Below are the code and all the weights of a small trained network. Each question names an input and a class and asks about switching units off, where a switched-off unit gives its printed mean instead of its output.

import numpy as np


def w(rows, s, z=0):
    codes = np.array(rows[::2]) - 128.0
    scale = np.full(codes.shape[1], s)
    scale[-1] = z or s
    return codes * scale


def norm(h):
    return h / np.sqrt((h * h).mean(-1, keepdims=True) + 1e-5)


def f(y):
    return np.maximum(y, 0)


def log_softmax(a):
    a = a - a.max(-1, keepdims=True)
    return a - np.log(np.exp(a).sum(-1, keepdims=True))


def net(x, mask):
    res = np.array(x, float).reshape(1, 8) / 4 @ E
    u = 0
    for l in range(3):
        y = f(norm(res) @ A[l][:, :-1].T + A[l][:, -1])
        res = res + np.where(mask[u : u + 9], y, B[l][:, -1]) @ B[l][:, :-1]
        u += 9
    return log_softmax(norm(res)[-1] @ U[:, :-1].T + U[:, -1])


A, B = {}, {}
E = w([
[144,98,241,167,156,56,105,135],'x0',
[204,104,103,78,120,65,60,240],'x1',
[168,139,170,99,62,138,187,36],'x2',
[185,59,100,146,141,170,57,74],'x3',
[205,196,52,254,143,88,206,185],'x4',
[199,163,146,159,209,216,86,185],'x5',
[143,74,173,226,143,95,57,145],'x6',
[109,201,83,134,75,211,13,100],'x7',
],0.0071)
A[0] = w([
[123,179,33,91,85,166,126,122,59],'L0N1',
[55,74,54,171,69,25,67,231,113],'L0N2',
[88,99,54,153,70,159,40,2,26],'L0N3',
[195,172,167,159,123,69,181,200,96],'L0N4',
[92,128,214,159,202,127,54,168,17],'L0N5',
[195,72,128,73,188,78,51,204,138],'L0N6',
[191,155,67,194,120,111,115,113,58],'L0N7',
[205,61,127,145,93,213,86,177,48],'L0N8',
[125,191,156,103,37,176,60,141,2],'L0N9',
],0.0074,0.0042)
B[0] = w([
[178,85,91,92,68,97,122,126,198],'L0N1',
[85,236,149,97,240,16,65,163,242],'L0N2',
[99,255,169,126,135,91,142,198,206],'L0N3',
[191,131,199,82,163,156,153,193,223],'L0N4',
[164,149,159,91,140,62,215,193,181],'L0N5',
[117,10,33,173,209,21,106,91,255],'L0N6',
[131,53,164,167,131,70,147,142,183],'L0N7',
[107,89,94,153,127,116,54,106,185],'L0N8',
[75,186,132,184,82,111,84,57,168],'L0N9',
],0.0078,0.0051)
A[1] = w([
[97,93,168,108,192,132,79,93,29],'L1N1',
[87,121,94,151,143,101,94,186,66],'L1N2',
[149,44,110,108,103,91,47,167,27],'L1N3',
[149,177,49,255,182,166,159,157,124],'L1N4',
[90,156,182,151,100,171,15,89,6],'L1N5',
[62,85,174,78,235,194,80,135,131],'L1N6',
[84,110,57,90,104,157,131,85,167],'L1N7',
[39,128,166,135,96,107,183,95,2],'L1N8',
[105,151,192,143,161,113,112,28,233],'L1N9',
],0.0094,0.0032)
B[1] = w([
[114,102,114,201,104,106,187,177,184],'L1N1',
[122,127,97,110,114,84,76,122,216],'L1N2',
[133,31,64,139,151,153,167,64,217],'L1N3',
[119,11,131,189,22,180,71,157,240],'L1N4',
[103,218,226,21,143,186,26,135,193],'L1N5',
[254,115,142,211,232,22,132,230,217],'L1N6',
[170,244,122,41,79,183,127,151,202],'L1N7',
[138,106,90,105,190,201,147,70,196],'L1N8',
[86,61,59,132,186,159,59,108,253],'L1N9',
],0.0076,0.0054)
A[2] = w([
[143,117,86,62,147,135,49,145,121],'L2N1',
[101,104,2,70,109,141,204,157,152],'L2N2',
[139,104,192,126,84,99,223,143,33],'L2N3',
[164,130,140,113,136,28,120,197,3],'L2N4',
[92,63,135,195,230,134,97,126,153],'L2N5',
[41,25,232,122,193,134,214,22,164],'L2N6',
[152,92,131,155,116,109,185,213,84],'L2N7',
[95,64,188,149,140,92,199,55,109],'L2N8',
[196,197,181,113,225,136,129,163,159],'L2N9',
],0.0093,0.0037)
B[2] = w([
[96,112,197,208,183,172,195,78,205],'L2N1',
[138,193,175,75,191,103,255,123,198],'L2N2',
[28,132,176,152,149,230,123,46,151],'L2N3',
[110,168,130,143,164,77,72,123,209],'L2N4',
[140,117,98,113,21,75,138,171,254],'L2N5',
[180,50,117,198,192,105,96,72,212],'L2N6',
[82,145,172,131,112,192,128,160,188],'L2N7',
[116,54,109,182,112,214,45,78,176],'L2N8',
[60,91,172,64,122,105,163,196,203],'L2N9',
],0.0095,0.0085)
U = w([
[94,142,153,110,189,17,130,224,174],'0',
[127,141,177,144,81,220,217,207,151],'1',
[160,2,77,211,111,104,77,144,174],'2',
[156,215,56,54,83,147,234,91,87],'3',
[66,207,175,84,93,212,41,98,94],'4',
[156,125,150,99,149,129,178,128,2],'5',
[114,80,145,130,180,170,148,23,148],'6',
],0.015,0.0081)

Each question gives the input, the list of numbers given to net, and the class t.
The units are the neurons (one row each of A and B). Each row of codes is followed by its name. A weight is (code - 128) times the scale printed after its matrix; where a second scale follows, it is the last column's (A, B and U).
mask holds one flag per neuron, layer by layer. A switched-off neuron (its flag False) gives its mean, the last column of its row in B, instead of its output. The means were averaged over made-up inputs and are rounded, as every weight is.
A unit's drop is (log p(t) with every unit on - log p(t) with that unit switched off) / (log p(t) with every unit on - log p(t) with every unit switched off).
The circuit of an input: a set's keep is (log p(t) with only the set's units on - log p(t) with every unit switched off) / (log p(t) with every unit on - log p(t) with every unit switched off). Starting from the 12 units with the biggest drops (on a tie, the unit counted first), units are removed one at a time, each time the one whose removal leaves the highest keep (on an exact tie, the one counted first), for as long as the keep stays at least 0.8.
units of the circuit, in order: the units of the circuit, biggest drop first
most important unit: the unit with the biggest drop
top k neurons: the k neurons with the biggest drops, biggest first
k most important neurons of layer l: the k neurons of layer l with the biggest drops, biggest first
drop when u is switched off: that unit's drop, to one decimal
input [-6,7,4,7,5,-2,-4,-4], class 3: units of the circuit, in order => (L2N2 L1N6)
input [2,-8,1,4,2,6,5,8], class 4: top 2 neurons => (L1N5 L0N6)
input [8,-1,0,-4,-7,4,8,0], class 2: most important unit => L0N2
input [8,-5,5,-5,-1,7,-3,-4], class 2: top 2 neurons => (L2N6 L1N9)
input [-6,3,-4,-5,4,3,-5,-3], class 1: units of the circuit, in order => (L2N7 L1N4)
input [-1,-8,6,-3,6,-6,-8,-7], class 6: top 2 neurons => (L2N6 L2N8)
input [-5,-5,4,7,-8,5,-1,-1], class 4: top 3 neurons => (L1N5 L0N6 L0N2)
input [0,4,8,-6,2,-8,-8,-6], class 6: units of the circuit, in order => (L2N3 L2N8)
input [7,1,-1,-8,-6,-3,-4,-6], class 2: units of the circuit, in order => (L2N6 L2N8)
input [-4,-1,4,-1,-6,5,-1,1], class 4: top 2 neurons => (L0N9 L1N5)
input [-2,7,6,6,-7,-4,-4,-5], class 6: top 2 neurons => (L2N2 L1N7)
input [-8,5,7,5,-4,1,1,2], class 4: 2 most important neurons of layer 0 => (L0N9 L0N3)
input [-2,-4,4,-6,2,-2,5,1], class 2: top 2 neurons => (L1N7 L2N6)
input [-1,-4,5,5,1,-8,-7,-1], class 3: units of the circuit, in order => (L1N7)
input [2,0,4,-7,-1,2,-3,-4], class 6: 2 most important neurons of layer 0 => (L0N2 L0N3)
input [-1,1,6,2,2,-4,7,2], class 0: top 3 neurons => (L0N3 L0N6 L1N4)
input [-8,1,3,7,1,-3,4,-4], class 3: top 2 neurons => (L2N2 L0N4)
input [-2,4,-4,-8,4,8,3,7], class 2: 2 most important neurons of layer 0 => (L0N3 L0N6)
input [-8,4,4,7,-5,2,0,3], class 4: top 2 neurons => (L0N3 L1N5)
input [-4,0,-5,-5,2,8,4,1], class 2: units of the circuit, in order => (L1N4)
input [0,-7,-2,7,3,-4,2,5], class 4: top 2 neurons => (L0N6 L1N5)
input [5,-4,-2,-1,0,0,6,5], class 0: top 2 neurons => (L0N5 L0N6)
input [4,-3,-6,1,1,-1,3,7], class 0: drop when L1N5 is switched off => 0.0
